Below are the code and all the weights of a small trained network. Each question names an input and a target symbol and asks about switching units off, where a switched-off unit gives its printed mean instead of its output.

import numpy as np


def w(rows, s, z=0):
    codes = np.array(rows[::2]) - 128.0
    scale = np.full(codes.shape[1], s)
    scale[-1] = z or s
    return codes * scale


def f(y):
    return y / 2 * (1 + np.tanh(0.7978845608 * (y + 0.044715 * y**3)))


def softmax(a):
    e = np.exp(a - a.max(-1, keepdims=True))
    return e / e.sum(-1, keepdims=True)


def log_softmax(a):
    a = a - a.max(-1, keepdims=True)
    return a - np.log(np.exp(a).sum(-1, keepdims=True))


def net(x, mask):
    ids = ['αγεθπψω'.index(c) for c in x.split()]
    T = len(ids)
    res = E[ids] + P[:T]
    u = 0
    for l in range(2):
        r = res
        for j in range(2):
            rows = slice(2 * j, 2 * j + 2)
            q, k, v = (r @ M[l][rows].T for M in (Q, K, V))
            z = softmax(np.where(np.tri(T) > 0, q @ k.T / 2**0.5, -1e9)) @ v
            o = O[l][rows]
            res = res + np.where(mask[u + j], z, o[:, -1]) @ o[:, :-1]
        u += 2
        y = f(res @ A[l][:, :-1].T + A[l][:, -1])
        res = res + np.where(mask[u : u + 8], y, B[l][:, -1]) @ B[l][:, :-1]
        u += 8
    return log_softmax(res[-1] @ U[:, :-1].T + U[:, -1])


Q, K, V, O, A, B = {}, {}, {}, {}, {}, {}
E = w([
[106,102,183,139],'α',
[155,198,131,164],'γ',
[182,159,116,150],'ε',
[180,160,27,150],'θ',
[248,155,133,68],'π',
[141,154,113,30],'ψ',
[225,84,204,149],'ω',
],0.013)
P = w([
[105,219,193,189],'0',
[173,220,167,184],'1',
[194,212,148,170],'2',
[186,186,136,169],'3',
[178,167,124,156],'4',
[186,149,104,153],'5',
[177,125,95,143],'6',
[178,107,75,137],'7',
[171,85,59,128],'8',
[169,64,36,120],'9',
[167,37,28,103],'10',
[157,25,13,100],'11',
[163,4,2,107],'12',
],0.006)
Q[0] = w([
[213,171,193,151],'L0H1',
[160,43,188,187],'L0H1',
[2,108,219,100],'L0H2',
[13,27,233,26],'L0H2',
],0.0094)
K[0] = w([
[180,74,106,72],'L0H1',
[135,31,194,133],'L0H1',
[110,232,138,159],'L0H2',
[99,248,188,189],'L0H2',
],0.011)
V[0] = w([
[118,72,169,97],'L0H1',
[120,136,84,122],'L0H1',
[131,145,229,87],'L0H2',
[182,133,108,2],'L0H2',
],0.0096)
O[0] = w([
[172,118,188,150,2],'L0H1',
[143,121,91,158,135],'L0H1',
[67,171,178,37,89],'L0H2',
[254,94,86,58,238],'L0H2',
],0.0083,0.0046)
A[0] = w([
[106,138,73,91,184],'L0N1',
[154,130,133,129,161],'L0N2',
[79,114,166,90,210],'L0N3',
[130,123,73,70,250],'L0N4',
[154,84,196,121,213],'L0N5',
[98,67,45,254,254],'L0N6',
[139,124,127,108,151],'L0N7',
[157,17,177,147,113],'L0N8',
],0.0086,0.0026)
B[0] = w([
[100,198,134,43,185],'L0N1',
[183,104,141,131,165],'L0N2',
[140,78,91,129,121],'L0N3',
[148,164,117,63,253],'L0N4',
[158,113,200,114,140],'L0N5',
[204,150,183,166,255],'L0N6',
[162,133,126,103,150],'L0N7',
[204,108,255,165,136],'L0N8',
],0.0075,0.0059)
Q[1] = w([
[243,180,72,98],'L1H1',
[105,2,142,159],'L1H1',
[168,142,108,34],'L1H2',
[185,172,91,101],'L1H2',
],0.0072)
K[1] = w([
[159,73,88,134],'L1H1',
[65,254,111,143],'L1H1',
[98,115,52,22],'L1H2',
[128,7,67,60],'L1H2',
],0.0061)
V[1] = w([
[74,197,2,89],'L1H1',
[94,149,64,55],'L1H1',
[59,138,96,96],'L1H2',
[188,116,221,144],'L1H2',
],0.0074)
O[1] = w([
[79,178,61,108,118],'L1H1',
[106,143,62,130,100],'L1H1',
[119,255,87,121,6],'L1H2',
[134,21,102,110,122],'L1H2',
],0.0098,0.0018)
A[1] = w([
[160,133,77,115,231],'L1N1',
[150,142,86,112,254],'L1N2',
[133,128,100,97,172],'L1N3',
[124,190,108,106,27],'L1N4',
[144,132,103,254,200],'L1N5',
[113,194,104,93,24],'L1N6',
[74,189,140,146,239],'L1N7',
[154,137,129,129,121],'L1N8',
],0.011,0.0039)
B[1] = w([
[68,88,96,115,254],'L1N1',
[36,113,59,100,244],'L1N2',
[110,114,120,111,179],'L1N3',
[214,188,159,121,185],'L1N4',
[157,71,89,254,194],'L1N5',
[239,195,163,138,192],'L1N6',
[8,150,213,175,162],'L1N7',
[149,102,107,90,167],'L1N8',
],0.006,0.011)
U = w([
[219,254,118,83,78],'α',
[116,208,160,188,157],'γ',
[50,128,130,148,254],'ε',
[109,138,153,124,70],'θ',
[167,119,57,250,113],'π',
[70,61,75,29,134],'ψ',
[248,143,246,106,112],'ω',
],0.0043,0.0063)

Each question gives the input, a string of symbols that net reads in full, and the target symbol t.
The units are the heads (2 rows each of Q, K, V and O) and the neurons (one row each of A and B). Each row of codes is followed by its name. A weight is (code - 128) times the scale printed after its matrix; where a second scale follows, it is the last column's (O, A, B and U).
mask holds one flag per unit, layer by layer, with each layer's heads first. A switched-off unit (its flag False) gives its mean, the last column of its rows in O or B, instead of its output. The means were averaged over made-up inputs and are rounded, as every weight is.
A unit's drop is (log p(t) with every unit on - log p(t) with that unit switched off) / (log p(t) with every unit on - log p(t) with every unit switched off).
The circuit of an input: a set's keep is (log p(t) with only the set's units on - log p(t) with every unit switched off) / (log p(t) with every unit on - log p(t) with every unit switched off). Starting from the 12 units with the biggest drops (on a tie, the unit counted first), units are removed one at a time, each time the one whose removal leaves the highest keep (on an exact tie, the one counted first), for as long as the keep stays at least 0.8.
units of the circuit, in order: the units of the circuit, biggest drop first
most important unit: the unit with the biggest drop
k most important neurons: the k neurons with the biggest drops, biggest first
top k neurons in layer l: the k neurons of layer l with the biggest drops, biggest first
input ψ ω ε, target ω: units of the circuit, in order	L1H1; L0H1
input γ ω ε θ, target ω: most important neuron	L0N1
input θ θ γ, target π: 2 most important neurons	L1N5; L0N6
input ψ θ γ ω γ θ ω θ ψ, target ω: units of the circuit, in order	L1H1; L0N1; L0N8
input γ γ π ε θ γ θ α θ α θ θ, target π: 2 most important neurons	L0N6; L1N5
input ω γ γ γ ε γ π ω γ γ, target ω: units of the circuit, in order	L1H1; L0H1; L0N8
input γ π ε α π γ ψ γ ω π, target ω: units of the circuit, in order	L1H1; L0N8; L0H1
input θ π ψ ψ γ, target α: 2 most important neurons	L0N6; L1N6
input ε ω γ ψ θ ε ω ψ, target ω: units of the circuit, in order	L1H1; L0N8; L0N1
input γ θ ψ θ ε ψ γ ε ψ ε, target α: top 2 neurons in layer 1	L1N6; L1N4
input θ ω π, target ω: units of the circuit, in order	L1H1; L0H1; L0N8
input ε θ θ γ ψ ω θ, target ω: top 4 neurons in layer 0	L0N8; L0N1; L0N5; L0N4
input θ θ γ γ θ γ γ α θ α γ θ α, target ω: 4 most important neurons	L0N6; L1N2; L1N1; L0N8
input α γ ε ψ γ, target α: 3 most important neurons	L1N6; L0N6; L1N4
input ε γ γ γ θ ω α ω ψ ψ θ, target α: top 2 neurons in layer 0	L0N6; L0N4
input θ ε θ γ ε γ ε ε α θ ψ ε α, target ω: most important neuron	L0N6
input γ γ ψ π θ γ γ γ ω γ ψ α π, target α: 2 most important neurons	L0N6; L0N4
input θ γ ε γ ω ψ θ θ γ θ θ, target π: 2 most important neurons	L1N5; L0N6
input ω α ε π θ ε α ε γ θ ψ θ, target α: top 3 neurons in layer 0	L0N6; L0N4; L0N1
input ω θ θ π θ, target ψ: most important unit	L0H2
input ω ψ γ, target ω: top 2 neurons in layer 0	L0N5; L0N1
input ψ ω γ ε γ θ γ π θ ε π, target ψ: top 2 neurons in layer 0	L0N6; L0N4
